Below are the code and all the weights of a small trained network. Each question names an input and a target symbol and asks about switching units off, where a switched-off unit gives its printed mean instead of its output.

import numpy as np


def w(rows, s, z=0):
    codes = np.array(rows[::2]) - 128.0
    scale = np.full(codes.shape[1], s)
    scale[-1] = z or s
    return codes * scale


def f(y):
    return np.maximum(y, 0)


def softmax(a):
    e = np.exp(a - a.max(-1, keepdims=True))
    return e / e.sum(-1, keepdims=True)


def log_softmax(a):
    a = a - a.max(-1, keepdims=True)
    return a - np.log(np.exp(a).sum(-1, keepdims=True))


def net(x, mask):
    ids = ['αγεζηθλσφψω'.index(c) for c in x.split()]
    T = len(ids)
    res = E[ids] + P[:T]
    u = 0
    for l in range(3):
        q, k, v = (res @ M[l].T for M in (Q, K, V))
        z = softmax(np.where(np.tri(T) > 0, q @ k.T / 4**0.5, -1e9)) @ v
        res = res + np.where(mask[u], z, O[l][:, -1]) @ O[l][:, :-1]
        u += 1
        y = f(res @ A[l][:, :-1].T + A[l][:, -1])
        res = res + np.where(mask[u : u + 8], y, B[l][:, -1]) @ B[l][:, :-1]
        u += 8
    return log_softmax(res[-1] @ U[:, :-1].T + U[:, -1])


Q, K, V, O, A, B = {}, {}, {}, {}, {}, {}
E = w([
[155,145,107],'α',
[96,153,27],'γ',
[153,145,110],'ε',
[143,148,109],'ζ',
[114,181,247],'η',
[155,145,109],'θ',
[179,149,189],'λ',
[199,117,66],'σ',
[226,115,127],'φ',
[168,204,165],'ψ',
[172,160,104],'ω',
],0.013)
P = w([
[89,66,140],'0',
[57,148,72],'1',
[136,54,167],'2',
[91,171,80],'3',
[172,61,162],'4',
[112,193,80],'5',
[208,72,160],'6',
[132,216,83],'7',
[239,80,158],'8',
[149,234,79],'9',
[248,84,159],'10',
],0.011)
Q[0] = w([
[135,166,132],'0.h1',
[131,159,130],'0.h1',
[106,118,98],'0.h1',
[9,78,182],'0.h1',
],0.011)
K[0] = w([
[93,192,138],'0.h1',
[125,116,72],'0.h1',
[115,76,101],'0.h1',
[34,2,148],'0.h1',
],0.0066)
V[0] = w([
[1,181,26],'0.h1',
[85,140,136],'0.h1',
[160,79,82],'0.h1',
[177,84,178],'0.h1',
],0.007)
O[0] = w([
[15,100,18,123],'0.h1',
[159,133,94,1],'0.h1',
[75,155,142,229],'0.h1',
[206,118,253,44],'0.h1',
],0.0054,0.00075)
A[0] = w([
[65,128,135,160],'0.n1',
[192,47,64,137],'0.n2',
[71,2,93,1],'0.n3',
[42,237,73,123],'0.n4',
[135,122,46,104],'0.n5',
[172,216,113,181],'0.n6',
[83,179,140,220],'0.n7',
[142,209,129,90],'0.n8',
],0.0093,0.0059)
B[0] = w([
[116,132,77,146],'0.n1',
[189,108,101,217],'0.n2',
[118,1,102,131],'0.n3',
[161,164,225,225],'0.n4',
[194,97,220,177],'0.n5',
[97,212,82,254],'0.n6',
[151,226,93,201],'0.n7',
[143,209,81,166],'0.n8',
],0.0085,0.0064)
Q[1] = w([
[194,196,73],'1.h1',
[246,153,75],'1.h1',
[137,185,40],'1.h1',
[207,177,111],'1.h1',
],0.012)
K[1] = w([
[205,156,70],'1.h1',
[204,214,146],'1.h1',
[254,149,80],'1.h1',
[197,185,37],'1.h1',
],0.0099)
V[1] = w([
[152,72,94],'1.h1',
[101,184,214],'1.h1',
[255,104,131],'1.h1',
[31,210,101],'1.h1',
],0.0062)
O[1] = w([
[196,195,96,27],'1.h1',
[2,82,118,210],'1.h1',
[244,60,19,166],'1.h1',
[28,41,199,254],'1.h1',
],0.005,0.0067)
A[1] = w([
[126,111,255,203],'1.n1',
[118,73,180,41],'1.n2',
[157,74,238,154],'1.n3',
[43,128,119,2],'1.n4',
[179,135,33,16],'1.n5',
[115,177,106,217],'1.n6',
[90,106,47,190],'1.n7',
[68,105,24,177],'1.n8',
],0.0098,0.0062)
B[1] = w([
[171,179,123,234],'1.n1',
[177,113,83,151],'1.n2',
[193,176,133,218],'1.n3',
[138,40,8,140],'1.n4',
[82,123,166,176],'1.n5',
[129,133,53,253],'1.n6',
[46,120,122,163],'1.n7',
[62,119,105,151],'1.n8',
],0.012,0.0068)
Q[2] = w([
[97,145,240],'2.h1',
[105,40,32],'2.h1',
[138,125,111],'2.h1',
[3,156,138],'2.h1',
],0.0056)
K[2] = w([
[127,130,241],'2.h1',
[38,1,108],'2.h1',
[130,115,90],'2.h1',
[35,183,196],'2.h1',
],0.0059)
V[2] = w([
[160,12,79],'2.h1',
[83,132,192],'2.h1',
[60,253,175],'2.h1',
[177,194,22],'2.h1',
],0.0061)
O[2] = w([
[209,88,56,80],'2.h1',
[131,198,140,77],'2.h1',
[3,226,175,166],'2.h1',
[114,34,117,254],'2.h1',
],0.0054,0.0093)
A[2] = w([
[135,122,97,177],'2.n1',
[86,176,97,162],'2.n2',
[129,150,251,175],'2.n3',
[120,249,133,164],'2.n4',
[118,36,140,108],'2.n5',
[41,102,123,140],'2.n6',
[218,124,183,8],'2.n7',
[201,82,185,254],'2.n8',
],0.011,0.0067)
B[2] = w([
[142,91,145,167],'2.n1',
[121,168,81,212],'2.n2',
[30,147,142,163],'2.n3',
[182,34,164,254],'2.n4',
[97,54,254,152],'2.n5',
[66,144,203,165],'2.n6',
[29,101,28,171],'2.n7',
[143,208,157,217],'2.n8',
],0.009,0.014)
U = w([
[131,80,118,2],'α',
[249,69,212,191],'γ',
[134,107,145,8],'ε',
[111,100,125,83],'ζ',
[124,159,216,9],'η',
[96,39,160,147],'θ',
[92,113,115,156],'λ',
[232,140,39,165],'σ',
[119,70,40,143],'φ',
[44,124,53,82],'ψ',
[144,229,114,250],'ω',
],0.011,0.0035)

Each question gives the input, a string of symbols that net reads in full, and the target symbol t.
The units are the heads (4 rows each of Q, K, V and O) and the neurons (one row each of A and B). Each row of codes is followed by its name. A weight is (code - 128) times the scale printed after its matrix; where a second scale follows, it is the last column's (O, A, B and U).
mask holds one flag per unit, layer by layer, with each layer's heads first. A switched-off unit (its flag False) gives its mean, the last column of its rows in O or B, instead of its output. The means were averaged over made-up inputs and are rounded, as every weight is.
A unit's drop is (log p(t) with every unit on - log p(t) with that unit switched off) / (log p(t) with every unit on - log p(t) with every unit switched off).
The circuit of an input: a set's keep is (log p(t) with only the set's units on - log p(t) with every unit switched off) / (log p(t) with every unit on - log p(t) with every unit switched off). Starting from the 12 units with the biggest drops (on a tie, the unit counted first), units are removed one at a time, each time the one whose removal leaves the highest keep (on an exact tie, the one counted first), for as long as the keep stays at least 0.8.
circuit, biggest first: the units of the circuit, biggest drop first
most important unit: the unit with the biggest drop
top k neurons: the k neurons with the biggest drops, biggest first
k most important neurons of layer l: the k neurons of layer l with the biggest drops, biggest first
input θ ψ α λ, target ψ: most important unit -> 0.n4
input ζ ζ ζ σ φ γ σ ζ λ λ α, target ω: 3 most important neurons of layer 2 -> [2.n4; 2.n8; 2.n7]
input ω ψ ε ζ γ ε σ η, target σ: 2 most important neurons of layer 2 -> [2.n4; 2.n2]
input ζ ε α ψ η α φ σ σ ζ, target σ: top 4 neurons -> [0.n4; 0.n2; 1.n6; 2.n4]
input γ ζ σ θ, target σ: circuit, biggest first -> [1.h1; 0.n2]
input α ζ σ, target γ: top 3 neurons -> [0.n4; 0.n6; 2.n5]
input ψ ε α σ ε, target γ: top 4 neurons -> [0.n4; 0.n5; 0.n6; 2.n2]
input ζ σ θ, target γ: circuit, biggest first -> [0.n6; 2.n7]
input σ ω ε, target γ: circuit, biggest first -> [0.n6; 1.h1]
input ζ ζ ζ α σ σ α α, target σ: top 4 neurons -> [0.n4; 1.n6; 2.n4; 0.n5]
input σ ζ λ ε θ α ω ψ α α, target ψ: 2 most important neurons of layer 0 -> [0.n6; 0.n8]
input σ ψ ζ φ θ ψ, target ψ: top 3 neurons -> [0.n6; 1.n4; 1.n6]
input σ θ θ, target γ: circuit, biggest first -> [0.n6; 2.h1; 1.h1]
input λ σ ζ, target γ: most important neuron of layer 0 -> [0.n4]
input σ η σ λ ε, target ω: 2 most important neurons of layer 1 -> [1.n3; 1.n6]
input ψ ζ ω ζ σ α ζ ψ θ σ, target ψ: circuit, biggest first -> [0.n7; 0.n8; 0.n6; 1.h1]
input σ ε ω α η η ψ, target η: top 2 neurons -> [0.n7; 2.n3]
input ψ θ ζ γ γ ω α, target θ: top 2 neurons -> [0.n4; 0.n5]
input ω σ η ε σ ζ η σ λ λ, target σ: top 3 neurons -> [1.n6; 2.n4; 0.n2]
input ε α ζ σ, target σ: circuit, biggest first -> [1.h1]
input ζ σ ζ, target γ: 3 most important neurons of layer 2 -> [2.n7; 2.n2; 2.n3]
input ψ σ η ε λ σ θ σ σ λ α, target ω: top 3 neurons -> [2.n4; 0.n8; 0.n7]
input ψ σ α, target γ: top 4 neurons -> [0.n4; 0.n6; 0.n5; 2.n2]
input ε λ θ α ζ γ α ψ ψ η, target ψ: 3 most important neurons of layer 1 -> [1.n4; 1.n6; 1.n3]
input ω σ ζ ζ α, target γ: top 4 neurons -> [0.n4; 0.n6; 0.n5; 2.n7]
input ψ φ σ λ λ ω ζ, target ω: 4 most important neurons of layer 1 -> [1.n6; 1.n3; 1.n1; 1.n4]
input α λ η ω ζ ψ ω σ, target ψ: most important unit -> 0.n7
